Below are the code and all the weights of a small trained network. Each question names an input and a class and asks about switching units off, where a switched-off unit gives its printed mean instead of its output.

import numpy as np


def w(rows, s, z=0):
    codes = np.array(rows[::2]) - 128.0
    scale = np.full(codes.shape[1], s)
    scale[-1] = z or s
    return codes * scale


def f(y):
    return np.maximum(y, 0)


def log_softmax(a):
    a = a - a.max(-1, keepdims=True)
    return a - np.log(np.exp(a).sum(-1, keepdims=True))


def net(x, mask):
    res = np.array(x, float).reshape(1, 6) / 4 @ E
    y = f(res @ A[0][:, :-1].T + A[0][:, -1])
    res = res + np.where(mask, y, B[0][:, -1]) @ B[0][:, :-1]
    return log_softmax(res[-1] @ U[:, :-1].T + U[:, -1])


A, B = {}, {}
E = w([
[123,84,174,245,45,98,188,119,179],'x0',
[85,184,115,115,72,37,194,127,90],'x1',
[153,203,131,57,97,159,114,58,179],'x2',
[93,84,22,147,132,71,101,60,123],'x3',
[197,230,79,135,68,135,135,153,171],'x4',
[214,154,148,184,163,76,7,110,185],'x5',
],0.012)
A[0] = w([
[144,254,62,162,79,148,114,79,214,241],'n1',
[110,162,182,43,121,124,181,106,114,253],'n2',
[42,134,72,83,127,209,144,114,105,160],'n3',
[96,84,217,214,84,124,103,139,85,165],'n4',
[68,73,144,237,134,26,140,147,89,180],'n5',
[106,134,47,122,138,38,151,46,122,117],'n6',
[161,81,224,149,139,162,101,170,100,203],'n7',
[152,60,184,238,147,156,163,112,200,174],'n8',
[205,174,57,122,126,138,66,51,127,187],'n9',
[68,82,117,130,134,108,164,37,98,183],'n10',
[122,92,202,89,171,126,73,158,41,171],'n11',
[162,175,114,131,164,195,77,222,154,187],'n12',
[185,218,186,22,136,121,129,168,144,218],'n13',
],0.0092,0.0047)
B[0] = w([
[207,166,93,137,107,95,138,127,245,251],'n1',
[61,148,158,106,29,175,170,90,140,212],'n2',
[83,42,29,53,164,193,236,207,144,203],'n3',
[49,73,191,191,79,125,65,164,110,204],'n4',
[62,101,87,190,92,56,63,111,90,240],'n5',
[83,160,97,145,162,111,145,95,196,206],'n6',
[113,81,195,149,169,150,100,128,83,196],'n7',
[155,48,255,156,84,177,60,207,224,221],'n8',
[221,135,80,178,157,168,141,92,134,220],'n9',
[83,102,74,142,137,207,73,87,120,203],'n10',
[115,154,121,109,226,152,72,132,39,192],'n11',
[198,112,188,73,214,55,175,127,87,207],'n12',
[124,233,180,40,77,97,152,57,78,235],'n13',
],0.0082,0.017)
U = w([
[139,216,169,84,72,109,173,111,137,117],'0',
[189,147,137,105,142,86,203,239,87,250],'1',
[157,145,185,97,213,145,107,87,73,33],'2',
[112,75,226,165,98,164,50,209,157,138],'3',
[57,125,74,169,134,98,86,94,103,145],'4',
[230,164,57,173,142,123,105,123,197,146],'5',
[97,143,142,134,92,103,149,195,34,165],'6',
[80,93,63,56,141,247,176,171,109,142],'7',
],0.012,0.002)

Each question gives the input, the list of numbers given to net, and the class t.
The units are the neurons (one row each of A and B). Each row of codes is followed by its name. A weight is (code - 128) times the scale printed after its matrix; where a second scale follows, it is the last column's (A, B and U).
mask holds one flag per neuron, in row order. A switched-off neuron (its flag False) gives its mean, the last column of its row in B, instead of its output. The means were averaged over made-up inputs and are rounded, as every weight is.
A unit's drop is (log p(t) with every unit on - log p(t) with that unit switched off) / (log p(t) with every unit on - log p(t) with every unit switched off).
The circuit of an input: a set's keep is (log p(t) with only the set's units on - log p(t) with every unit switched off) / (log p(t) with every unit on - log p(t) with every unit switched off). Starting from the 12 units with the biggest drops (on a tie, the unit counted first), units are removed one at a time, each time the one whose removal leaves the highest keep (on an exact tie, the one counted first), for as long as the keep stays at least 0.8.
units of the circuit, in order: the units of the circuit, biggest drop first
top k neurons: the k neurons with the biggest drops, biggest first
drop when u is switched off: that unit's drop, to one decimal
input [-2,1,6,6,5,-5], class 5: top neuron	[n1]
input [-3,-8,5,-6,3,-3], class 0: top 2 neurons	[n13; n2]
input [-2,-4,6,-4,6,3], class 0: top 2 neurons	[n13; n12]
input [3,6,4,-3,-5,-1], class 4: units of the circuit, in order	[n8; n13]
input [-8,-3,8,7,-2,0], class 7: top 2 neurons	[n3; n5]
input [8,4,1,3,2,7], class 3: top 2 neurons	[n8; n4]
input [-2,-3,-5,-7,6,-7], class 1: top 2 neurons	[n12; n10]
input [7,2,-1,3,5,-6], class 4: top 2 neurons	[n5; n7]
input [8,3,8,2,6,-5], class 5: top 2 neurons	[n1; n13]
input [-5,5,6,-2,6,7], class 0: top 4 neurons	[n13; n12; n10; n2]
input [-8,5,5,1,-4,3], class 0: top 2 neurons	[n13; n2]
input [1,-5,2,-5,4,6], class 5: top 2 neurons	[n1; n9]
input [7,-5,6,-1,4,-1], class 5: top 2 neurons	[n1; n4]
input [-3,-3,-2,-3,-2,-2], class 2: units of the circuit, in order	[n11]
input [0,7,-3,1,1,-6], class 7: drop when n3 is switched off	0.7
input [-3,-7,1,5,-5,0], class 7: drop when n3 is switched off	0.1
input [-6,3,-7,-8,0,2], class 2: drop when n1 is switched off	0.0
